Here is a tiny trained network, its code and every weight. The questions are about switching its units off for an input and a class, where a switched-off unit gives its printed mean instead of its output.

import numpy as np


def w(rows, s, z=0):
    codes = np.array(rows[::2]) - 128.0
    scale = np.full(codes.shape[1], s)
    scale[-1] = z or s
    return codes * scale


def f(y):
    return y / 2 * (1 + np.tanh(0.7978845608 * (y + 0.044715 * y**3)))


def log_softmax(a):
    a = a - a.max(-1, keepdims=True)
    return a - np.log(np.exp(a).sum(-1, keepdims=True))


def net(x, mask):
    res = np.array(x, float).reshape(1, 7) / 4 @ E
    y = f(res @ A[0][:, :-1].T + A[0][:, -1])
    res = res + np.where(mask, y, B[0][:, -1]) @ B[0][:, :-1]
    return log_softmax(res[-1] @ U[:, :-1].T + U[:, -1])


A, B = {}, {}
E = w([
[127,130,124],'x0',
[8,119,213],'x1',
[128,130,135],'x2',
[125,131,124],'x3',
[127,129,125],'x4',
[138,254,173],'x5',
[137,123,143],'x6',
],0.0061)
A[0] = w([
[7,149,136,59],'N0',
[84,140,156,35],'N1',
[119,29,104,71],'N2',
[170,153,201,16],'N3',
[202,161,42,108],'N4',
[76,66,34,76],'N5',
[19,117,158,29],'N6',
[64,116,170,31],'N7',
[62,99,234,103],'N8',
[123,142,103,238],'N9',
[187,165,106,1],'N10',
[251,116,88,50],'N11',
[154,132,127,208],'N12',
[105,194,110,123],'N13',
[131,205,157,90],'N14',
[122,255,129,104],'N15',
[111,217,115,69],'N16',
[113,55,107,215],'N17',
[69,120,187,69],'N18',
],0.01,0.0064)
B[0] = w([
[163,133,35,171],'N0',
[191,144,31,112],'N1',
[233,106,137,167],'N2',
[199,72,49,105],'N3',
[75,147,40,212],'N4',
[242,82,150,164],'N5',
[164,151,2,159],'N6',
[182,80,4,130],'N7',
[154,211,47,213],'N8',
[33,139,202,251],'N9',
[204,87,21,112],'N10',
[92,159,15,192],'N11',
[106,185,165,213],'N12',
[96,55,163,150],'N13',
[186,27,140,158],'N14',
[215,11,188,206],'N15',
[219,29,116,141],'N16',
[157,137,238,254],'N17',
[148,125,42,153],'N18',
],0.0083,0.0044)
U = w([
[251,9,175,75],'0',
[110,159,5,2],'1',
[84,117,167,223],'2',
[103,140,171,186],'3',
[118,145,175,178],'4',
],0.011,0.0052)

Each question gives the input, the list of numbers given to net, and the class t.
The units are the neurons (one row each of A and B). Each row of codes is followed by its name. A weight is (code - 128) times the scale printed after its matrix; where a second scale follows, it is the last column's (A, B and U).
mask holds one flag per neuron, in row order. A switched-off neuron (its flag False) gives its mean, the last column of its row in B, instead of its output. The means were averaged over made-up inputs and are rounded, as every weight is.
A unit's drop is (log p(t) with every unit on - log p(t) with that unit switched off) / (log p(t) with every unit on - log p(t) with every unit switched off).
The circuit of an input: a set's keep is (log p(t) with only the set's units on - log p(t) with every unit switched off) / (log p(t) with every unit on - log p(t) with every unit switched off). Starting from the 12 units with the biggest drops (on a tie, the unit counted first), units are removed one at a time, each time the one whose removal leaves the highest keep (on an exact tie, the one counted first), for as long as the keep stays at least 0.8.
units of the circuit, in order: the units of the circuit, biggest drop first
top k neurons: the k neurons with the biggest drops, biggest first
drop of u: that unit's drop, to one decimal
input [3,-3,2,-1,2,8,1], class 0: units of the circuit, in order	[N15]
input [-2,-8,5,-5,5,-5,6], class 1: top 2 neurons	[N11; N4]
input [8,1,4,3,-5,5,-7], class 0: units of the circuit, in order	[N15; N16]
input [-8,5,1,-4,4,-7,-8], class 0: units of the circuit, in order	[N5; N2]
input [7,-2,-4,-5,-5,5,-4], class 0: top 3 neurons	[N15; N16; N14]
input [-3,8,-8,-6,3,-7,8], class 1: units of the circuit, in order	[N8; N6]
input [5,6,2,-2,-1,-3,-1], class 1: units of the circuit, in order	[N8; N6; N0]
input [-1,-8,2,0,5,1,-2], class 1: top 2 neurons	[N11; N4]
input [4,-8,7,0,3,-5,-6], class 1: top 2 neurons	[N11; N4]
input [-3,-7,-5,-7,-1,3,3], class 1: top 3 neurons	[N11; N4; N17]
input [-5,-2,3,-7,4,8,-7], class 0: drop of N9	0.0
input [-8,-6,-4,7,8,8,6], class 0: drop of N15	0.9
input [7,-4,5,-5,-5,7,5], class 0: drop of N15	0.6
input [4,7,-6,-1,-1,0,7], class 1: top neuron	[N8]
